Here is a tiny trained network, its code and every weight. The questions are about switching its units off for an input and a class, where a switched-off unit gives its printed mean instead of its output.

import numpy as np


def w(rows, s, z=0):
    codes = np.array(rows[::2]) - 128.0
    scale = np.full(codes.shape[1], s)
    scale[-1] = z or s
    return codes * scale


def norm(h):
    return h / np.sqrt((h * h).mean(-1, keepdims=True) + 1e-5)


def f(y):
    return np.maximum(y, 0)


def log_softmax(a):
    a = a - a.max(-1, keepdims=True)
    return a - np.log(np.exp(a).sum(-1, keepdims=True))


def net(x, mask):
    res = np.array(x, float).reshape(1, 4) / 4 @ E
    u = 0
    for l in range(4):
        y = f(norm(res) @ A[l][:, :-1].T + A[l][:, -1])
        res = res + np.where(mask[u : u + 5], y, B[l][:, -1]) @ B[l][:, :-1]
        u += 5
    return log_softmax(norm(res)[-1] @ U[:, :-1].T + U[:, -1])


A, B = {}, {}
E = w([
[124,141,255,127],'x0',
[129,129,128,123],'x1',
[128,129,127,128],'x2',
[133,40,216,110],'x3',
],0.0037)
A[0] = w([
[94,2,134,127,89],'L0N0',
[129,158,146,63,53],'L0N1',
[136,44,130,110,175],'L0N2',
[83,151,73,106,52],'L0N3',
[190,31,139,112,254],'L0N4',
],0.0084,0.0024)
B[0] = w([
[116,213,54,114,229],'L0N0',
[57,188,77,182,137],'L0N1',
[55,135,223,168,216],'L0N2',
[74,87,162,86,177],'L0N3',
[42,204,127,254,253],'L0N4',
],0.0054,0.0055)
A[1] = w([
[123,82,189,77,64],'L1N0',
[20,36,162,84,26],'L1N1',
[141,205,179,147,255],'L1N2',
[164,254,224,133,144],'L1N3',
[130,83,211,180,204],'L1N4',
],0.0064,0.00091)
B[1] = w([
[141,158,87,116,135],'L1N0',
[172,128,109,121,153],'L1N1',
[121,89,138,9,234],'L1N2',
[154,87,109,101,254],'L1N3',
[127,71,115,138,183],'L1N4',
],0.011,0.0054)
A[2] = w([
[113,123,215,114,151],'L2N0',
[76,149,102,200,7],'L2N1',
[152,68,72,150,191],'L2N2',
[24,197,212,254,200],'L2N3',
[173,62,180,145,131],'L2N4',
],0.0075,0.0012)
B[2] = w([
[77,124,87,161,177],'L2N0',
[149,145,228,92,195],'L2N1',
[196,203,67,254,179],'L2N2',
[204,130,173,129,254],'L2N3',
[59,250,104,203,167],'L2N4',
],0.0074,0.0049)
A[3] = w([
[141,219,44,145,98],'L3N0',
[24,110,139,148,107],'L3N1',
[230,146,2,28,202],'L3N2',
[207,145,191,227,5],'L3N3',
[65,138,223,104,192],'L3N4',
],0.0085,0.0014)
B[3] = w([
[205,183,96,214,199],'L3N0',
[119,141,2,99,179],'L3N1',
[180,76,174,107,253],'L3N2',
[34,178,183,84,180],'L3N3',
[133,146,101,140,228],'L3N4',
],0.0071)
U = w([
[231,158,65,184,172],'0',
[53,117,5,108,162],'1',
[76,193,176,129,191],'2',
[107,96,118,172,2],'3',
[106,86,117,144,19],'4',
[182,49,129,61,196],'5',
],0.016,0.0075)

Each question gives the input, the list of numbers given to net, and the class t.
The units are the neurons (one row each of A and B). Each row of codes is followed by its name. A weight is (code - 128) times the scale printed after its matrix; where a second scale follows, it is the last column's (A, B and U).
mask holds one flag per neuron, layer by layer. A switched-off neuron (its flag False) gives its mean, the last column of its row in B, instead of its output. The means were averaged over made-up inputs and are rounded, as every weight is.
A unit's drop is (log p(t) with every unit on - log p(t) with that unit switched off) / (log p(t) with every unit on - log p(t) with every unit switched off).
The circuit of an input: a set's keep is (log p(t) with only the set's units on - log p(t) with every unit switched off) / (log p(t) with every unit on - log p(t) with every unit switched off). Starting from the 12 units with the biggest drops (on a tie, the unit counted first), units are removed one at a time, each time the one whose removal leaves the highest keep (on an exact tie, the one counted first), for as long as the keep stays at least 0.8.
circuit, biggest first: the units of the circuit, biggest drop first
top k neurons: the k neurons with the biggest drops, biggest first
drop when u is switched off: that unit's drop, to one decimal
input [8,1,4,0], class 5: top 2 neurons	(L1N2, L0N4)
input [-1,-2,5,7], class 2: circuit, biggest first	(L0N4)
input [-8,-6,-5,2], class 2: circuit, biggest first	(L1N2, L1N3, L3N3, L2N1)
input [1,-7,7,7], class 1: top 3 neurons	(L1N2, L2N0, L3N1)
input [-3,7,2,6], class 2: top 2 neurons	(L0N4, L2N3)
input [-7,-6,6,2], class 2: top 2 neurons	(L1N2, L1N3)
input [4,-7,-5,-1], class 5: top 2 neurons	(L0N4, L1N2)
input [-4,5,-5,7], class 2: top 2 neurons	(L0N4, L2N3)
input [0,1,-6,6], class 2: top 3 neurons	(L0N4, L2N3, L0N0)
input [-5,-2,-1,4], class 2: drop when L2N3 is switched off	0.2
input [1,2,2,-6], class 5: drop when L2N2 is switched off	0.1
input [-3,2,5,3], class 2: drop when L0N4 is switched off	0.6
